Here is a tiny trained network, its code and every weight. The questions are about switching its units off for an input and a class, where a switched-off unit gives its printed mean instead of its output.

import numpy as np


def w(rows, s, z=0):
    codes = np.array(rows[::2]) - 128.0
    scale = np.full(codes.shape[1], s)
    scale[-1] = z or s
    return codes * scale


def norm(h):
    return h / np.sqrt((h * h).mean(-1, keepdims=True) + 1e-5)


def f(y):
    return y / 2 * (1 + np.tanh(0.7978845608 * (y + 0.044715 * y**3)))


def log_softmax(a):
    a = a - a.max(-1, keepdims=True)
    return a - np.log(np.exp(a).sum(-1, keepdims=True))


def net(x, mask):
    res = np.array(x, float).reshape(1, 3) / 4 @ E
    u = 0
    for l in range(2):
        y = f(norm(res) @ A[l][:, :-1].T + A[l][:, -1])
        res = res + np.where(mask[u : u + 4], y, B[l][:, -1]) @ B[l][:, :-1]
        u += 4
    return log_softmax(norm(res)[-1] @ U[:, :-1].T + U[:, -1])


A, B = {}, {}
E = w([
[253,116,159,155],'x0',
[83,71,190,38],'x1',
[87,61,62,207],'x2',
],0.0034)
A[0] = w([
[112,225,142,148,117],'L0N1',
[85,254,128,134,25],'L0N2',
[97,64,107,194,120],'L0N3',
[170,26,99,112,1],'L0N4',
],0.0068,0.003)
B[0] = w([
[53,169,147,175,182],'L0N1',
[96,58,206,237,166],'L0N2',
[121,95,87,110,253],'L0N3',
[91,126,253,229,124],'L0N4',
],0.006,0.0017)
A[1] = w([
[135,221,67,78,149],'L1N1',
[194,91,68,253,1],'L1N2',
[82,83,211,214,105],'L1N3',
[142,76,192,204,141],'L1N4',
],0.0065,0.0066)
B[1] = w([
[79,187,173,182,213],'L1N1',
[200,1,174,75,158],'L1N2',
[84,34,253,215,222],'L1N3',
[89,145,201,150,249],'L1N4',
],0.0053,0.0015)
U = w([
[88,100,215,215,255],'0',
[72,169,158,32,77],'1',
[106,125,9,197,66],'2',
[77,53,71,83,124],'3',
[193,226,133,180,156],'4',
[191,141,187,52,90],'5',
[227,43,86,181,70],'6',
],0.016,0.003)

Each question gives the input, the list of numbers given to net, and the class t.
The units are the neurons (one row each of A and B). Each row of codes is followed by its name. A weight is (code - 128) times the scale printed after its matrix; where a second scale follows, it is the last column's (A, B and U).
mask holds one flag per neuron, layer by layer. A switched-off neuron (its flag False) gives its mean, the last column of its row in B, instead of its output. The means were averaged over made-up inputs and are rounded, as every weight is.
A unit's drop is (log p(t) with every unit on - log p(t) with that unit switched off) / (log p(t) with every unit on - log p(t) with every unit switched off).
The circuit of an input: a set's keep is (log p(t) with only the set's units on - log p(t) with every unit switched off) / (log p(t) with every unit on - log p(t) with every unit switched off). Starting from all 8 units, units are removed one at a time, each time the one whose removal leaves the highest keep (on an exact tie, the one counted first), for as long as the keep stays at least 0.8.
circuit, biggest first: the units of the circuit, biggest drop first
k most important neurons: the k neurons with the biggest drops, biggest first
k most important neurons of layer l: the k neurons of layer l with the biggest drops, biggest first
drop when u is switched off: that unit's drop, to one decimal
input [-5,-8,-5], class 0: most important neuron of layer 0 : L0N2
input [-1,-5,-8], class 0: 2 most important neurons of layer 0 : L0N2, L0N1
input [-1,0,3], class 2: circuit, biggest first : L0N2, L1N3
input [0,-6,-8], class 0: 2 most important neurons : L0N2, L0N1
input [1,-6,8], class 6: 2 most important neurons : L1N2, L0N1
input [2,4,0], class 5: 2 most important neurons of layer 0 : L0N2, L0N1
input [-7,-1,-6], class 0: 2 most important neurons : L0N2, L1N3
input [5,0,-2], class 4: 2 most important neurons : L1N2, L0N2
input [-7,-7,-2], class 0: drop when L1N3 is switched off : 0.1
input [-6,-4,-6], class 0: drop when L0N2 is switched off : 0.7
input [1,-6,4], class 6: drop when L0N4 is switched off : -0.1
